Each row is followed by its class.
[  4  -4  -7  13 -17  26  -6  -1  -6  21   0   3   3 -19   2  -6 -13  -3
   6   5   6  -2  11  12]
(53)
[ -6 -12  26  14  -2  34 -15  25  -9  14 -31  11 -19 -13  33 -23 -13  -9
   3   5  -4  12  13  24]
(53)
[ -2  21   8  -4  20   5  -9  28   2  -9 -20  -1   2  16  10 -24   0 -30
  -6   9   0   8  -7 -10]
(43)
[  7 -10  15  14  -6   0 -35 -14 -11  62   7   8 -39 -40  -8 -14  -8 -12
   5   9  14  -9  26  -2]
(53)
[-22  -7  17  17  13  61 -26  41 -18  36 -43  18 -27 -31  30 -37 -24 -26
   3  17  10   7  20  11]
(53)
[-16  15  21 -15  25 -17  -9  31  -6 -31 -18   0 -32  11   6 -33   3 -34
  -4   2   5  18 -38  -1]
(43)
[ 13  24   3  19  25  38   5  54   1 -40 -31  -1  31  16  25 -32 -12 -21
   8  13 -15  10  -4  -2]
(43)
[  0 -18  20  26  -3  77 -23  37 -23  31 -28  23  -7 -24  19 -32 -26 -21
   9  18   4  14  14  23]
(53)
[ 13   4   0  -8   5   7  21  18  -7 -62  -4  -1  35  18  -8 -16 -16   9
  -1   8  -5  21 -47   2]
(58)
[  8   5   0  -5   6  13  10  18  -4 -53 -12  -2  18  25  -4 -20   4  -1
  -8   4  -1  27 -63  17]
(63)
[ 10  15   5  -4  39   9  -6  30 -12 -35  -6  -5  -1  18  -2 -37  -7 -11
  -7   9   3  25 -62  -3]
(43)
[  1 -13   9   1  -8  28 -14  12 -26   0  -5   7  -1  -3  -7 -24  -9  16
   4   6   2  16 -29  24]
(57)
[  5 -13   8   9  -8  29 -35  -3 -27  42 -12  10 -11 -18   3 -17 -15  -8
   5  21  10   3  18   5]
(53)
[-24  20  13 -30  26 -34  11  16   8 -60  -1  -8   0  34  -3 -18  27 -21
 -15  -5 -17  17 -44 -20]
(63)
[-29   0  15  -6  13  16   8  37  -4 -41 -30   3  -1   3  26  -9  -4 -10
   3   0 -33  15 -28  14]
(45)
[  4  23   3 -13  17 -26  -1  23   8 -76   8 -15   4  25 -10 -12   5 -22
  -3   8   4   9 -35 -11]
(43)
[ -7  -9   1  -6  -6   1 -17 -11 -10  46   4   6 -34 -15   2  -5   0 -12
  -4  -2  -4  -9  28   2]
(53)
[-15  26   9 -20  43 -34  25  55  29 -53 -20  -2  -1  24  33 -12  15 -47
 -10   7 -12  21 -10 -15]
(52)
[ -3   4  -9   3  16   4   9  21   5 -33   6  -4   3   9  -5 -17   5   0
   9   7  -1  15 -25  -4]
(63)
[ -7   1  18  -3   9  15   8  31  -4 -50 -13   0  16  23  -4 -25  -2   1
   1   6  -6  27 -56   8]
(58)
[ 43   0  -5  34  -7  70 -46  18 -24  34  -6  14  22 -15  -2 -28 -27 -13
  16  14  27   4   7  -2]
(57)
[-14  18   3  -7  10   7  15  35   2 -54 -18  -4  16  17   5 -14  -1 -18
   6   2 -13  25 -44  13]
(58)
[-29 -10  13 -19   3 -19  21  12 -12 -68   2  -1   5  37  -3 -22   0   6
  -9   2  -7  35 -78  24]
(58)
[-38  19  17 -28  29 -16  21  52   7 -69 -38  -5 -18  26  25 -28  15 -30
  -6  -4 -10  23 -55   8]
(43)
[-26  17  11 -15  21  24  26  36  11 -76 -41   5  10  16  31 -20  -1 -12
   2  11 -13  18 -50  14]
(50)
[-28  18  12 -18  23 -20  -1  38   8 -46 -17  -2 -14  21  14 -20  11 -28
  -3   4  -3  18 -38   2]
(52)

Each row is followed by its class. Each block has new classes.
[-49  44  44   0   5   0  13  37  22  26  26  16  -7 -67  68  -6  -1  -6
  -2   5   7  14  41  -1]
<63>
[-23  17  39   7  17   3  16 -22 -26 -33  29  26 -14 -21  29   2  -6  14
   9  -9  43  17  26  16]
<63>
[-50  26   6 -11 -15  10   7 -23 -13  55   9   7  24 -11  57 -11 -26 -57
   9 -15  74  13  17  17]
<60>
[-25  13  33   0  41   8   4 -10  11 -30  44  33 -32 -78  17  14 -29 -12
   1 -20  54   2   5   4]
<63>
[-108   39   63   12   49    1   21   40   20   -9   46   39  -21  -64
   33    2   17  -12   21    8  -37   12   11    1]
<63>
[-20  35  93   1  14   1  18  62   7 -31  17   5 -16 -35  27  -1  28  49
   3   3 -14  23  55   1]
<63>
[-35  19  47   1  20  -6  11  23   6   7   8 -12  -5 -29  26   1  -5 -18
  -1  -2   6  18  15  -2]
<63>
[ 64  45  75  12  17 -14  13  63  -2   3  43  -1 -21 -84  28   6  10  22
  12   2  30   7  82  35]
<63>
[ 80  30  91   7 -29   4   0  67 -12 -34  24 -20 -26 -32  11  18  16  49
  13 -11  11  11  54   9]
<63>
[ 86  30  28  17   2  -6   7  24  14 -10 -17 -10 -37 -23  41  11 -43  78
  -9  21 -33  14  28  -7]
<63>
